Here is a tiny trained network, its code and every weight. The questions are about switching its units off for an input and a class, where a switched-off unit gives its printed mean instead of its output.

import numpy as np


def w(rows, s, z=0):
    codes = np.array(rows[::2]) - 128.0
    scale = np.full(codes.shape[1], s)
    scale[-1] = z or s
    return codes * scale


def norm(h):
    return h / np.sqrt((h * h).mean(-1, keepdims=True) + 1e-5)


def f(y):
    return y / 2 * (1 + np.tanh(0.7978845608 * (y + 0.044715 * y**3)))


def log_softmax(a):
    a = a - a.max(-1, keepdims=True)
    return a - np.log(np.exp(a).sum(-1, keepdims=True))


def net(x, mask):
    res = np.array(x, float).reshape(1, 4) / 4 @ E
    u = 0
    for l in range(2):
        y = f(norm(res) @ A[l][:, :-1].T + A[l][:, -1])
        res = res + np.where(mask[u : u + 6], y, B[l][:, -1]) @ B[l][:, :-1]
        u += 6
    return log_softmax(norm(res)[-1] @ U[:, :-1].T + U[:, -1])


A, B = {}, {}
E = w([
[243,115,111,167,190,254,132,48,74],'x0',
[96,81,190,93,132,101,8,38,122],'x1',
[177,171,137,164,125,27,174,60,141],'x2',
[170,165,222,142,56,139,110,167,82],'x3',
],0.006)
A[0] = w([
[112,126,118,65,85,64,129,167,161,179],'0.n0',
[142,110,91,99,217,95,134,105,250,1],'0.n1',
[141,105,147,75,101,121,34,42,189,85],'0.n2',
[218,69,40,176,112,111,156,254,144,58],'0.n3',
[97,48,105,40,157,192,122,213,94,23],'0.n4',
[99,85,72,48,231,135,147,115,192,29],'0.n5',
],0.0072,0.0029)
B[0] = w([
[194,133,74,97,150,175,90,111,114,254],'0.n0',
[176,158,250,56,123,130,202,175,61,180],'0.n1',
[105,79,105,156,215,129,105,195,145,231],'0.n2',
[82,10,173,122,116,119,69,123,184,213],'0.n3',
[222,231,130,127,255,7,168,100,119,207],'0.n4',
[101,102,231,146,30,188,171,160,43,201],'0.n5',
],0.0093,0.0043)
A[1] = w([
[33,152,163,88,159,119,54,29,57,60],'1.n0',
[151,132,70,142,86,167,182,190,208,41],'1.n1',
[147,99,79,169,191,151,130,129,3,191],'1.n2',
[104,212,152,154,135,159,213,163,210,176],'1.n3',
[164,166,194,169,90,121,57,184,121,5],'1.n4',
[52,159,103,62,103,63,119,195,119,86],'1.n5',
],0.006,0.0029)
B[1] = w([
[153,123,116,173,173,160,251,119,155,157],'1.n0',
[122,92,136,156,189,118,100,121,116,140],'1.n1',
[94,169,109,125,60,100,130,146,169,253],'1.n2',
[110,150,153,146,202,124,108,130,141,160],'1.n3',
[120,135,203,145,133,156,186,157,103,159],'1.n4',
[142,160,110,190,85,209,173,68,152,205],'1.n5',
],0.015,0.0037)
U = w([
[110,139,213,159,109,182,203,174,97,141],'0',
[87,30,118,198,213,149,113,168,200,127],'1',
[150,165,17,151,51,220,126,73,192,133],'2',
[177,202,122,129,198,36,148,130,146,144],'3',
[120,111,110,77,85,74,54,190,113,169],'4',
[30,87,52,87,114,95,97,52,7,4],'5',
[29,108,77,105,116,106,74,61,22,24],'6',
[36,102,78,85,115,108,86,56,43,15],'7',
],0.014,0.015)

Each question gives the input, the list of numbers given to net, and the class t.
The units are the neurons (one row each of A and B). Each row of codes is followed by its name. A weight is (code - 128) times the scale printed after its matrix; where a second scale follows, it is the last column's (A, B and U).
mask holds one flag per neuron, layer by layer. A switched-off neuron (its flag False) gives its mean, the last column of its row in B, instead of its output. The means were averaged over made-up inputs and are rounded, as every weight is.
A unit's drop is (log p(t) with every unit on - log p(t) with that unit switched off) / (log p(t) with every unit on - log p(t) with every unit switched off).
The circuit of an input: a set's keep is (log p(t) with only the set's units on - log p(t) with every unit switched off) / (log p(t) with every unit on - log p(t) with every unit switched off). Starting from all 12 units, units are removed one at a time, each time the one whose removal leaves the highest keep (on an exact tie, the one counted first), for as long as the keep stays at least 0.8.
circuit, biggest first: the units of the circuit, biggest drop first
unit that matters most: the unit with the biggest drop
top k neurons: the k neurons with the biggest drops, biggest first
k most important neurons of layer l: the k neurons of layer l with the biggest drops, biggest first
drop when u is switched off: that unit's drop, to one decimal
input [-6,-8,-6,-1], class 1: unit that matters most => 0.n3
input [1,-3,0,2], class 4: circuit, biggest first => 1.n0, 1.n5
input [-6,6,-7,4], class 3: top 4 neurons => 0.n4, 0.n5, 0.n3, 0.n0
input [-8,4,4,7], class 2: circuit, biggest first => 1.n5, 0.n1
input [-6,-5,-3,5], class 2: circuit, biggest first => 1.n5, 0.n5
input [-4,8,-5,4], class 1: circuit, biggest first => 0.n2, 1.n0
input [3,5,-2,4], class 1: top 3 neurons => 0.n2, 0.n5, 1.n0
input [-7,5,0,-7], class 0: circuit, biggest first => 0.n5, 0.n1
input [5,-3,2,4], class 2: top 2 neurons => 0.n1, 0.n5
input [5,5,5,0], class 1: 2 most important neurons of layer 1 => 1.n5, 1.n0
input [7,2,7,2], class 2: top 2 neurons => 0.n4, 0.n1
input [-1,5,4,-2], class 1: 2 most important neurons of layer 0 => 0.n2, 0.n4
input [-5,7,-2,2], class 1: top 2 neurons => 0.n2, 1.n0
input [-3,7,-6,-7], class 0: 3 most important neurons of layer 0 => 0.n5, 0.n1, 0.n3
input [4,7,-2,3], class 1: circuit, biggest first => 0.n2
input [-2,-6,-7,-4], class 3: top 2 neurons => 0.n4, 0.n2
input [-3,2,3,-2], class 4: 3 most important neurons of layer 0 => 0.n0, 0.n4, 0.n1
input [-6,-6,-3,2], class 1: top 3 neurons => 1.n1, 1.n2, 0.n3
input [4,-7,-8,0], class 3: 2 most important neurons of layer 0 => 0.n4, 0.n2
input [-6,2,-6,3], class 2: circuit, biggest first => 1.n5
input [5,3,-1,1], class 2: top 2 neurons => 1.n2, 0.n3
input [6,6,-4,-7], class 0: 4 most important neurons of layer 0 => 0.n5, 0.n3, 0.n0, 0.n1
input [-2,0,-8,-8], class 0: top 2 neurons => 0.n5, 0.n1
input [-4,-6,0,-3], class 1: top 2 neurons => 1.n1, 1.n2
input [-7,5,-7,-3], class 2: top 2 neurons => 1.n5, 0.n3
input [-6,5,-8,0], class 3: top 2 neurons => 0.n4, 0.n3
input [1,-8,-4,-2], class 1: circuit, biggest first => 0.n3
input [-6,5,-4,-8], class 0: 2 most important neurons of layer 0 => 0.n5, 0.n1
input [5,1,1,-5], class 0: 3 most important neurons of layer 0 => 0.n5, 0.n1, 0.n0
input [-7,3,1,-4], class 2: drop when 1.n5 is switched off => 0.3
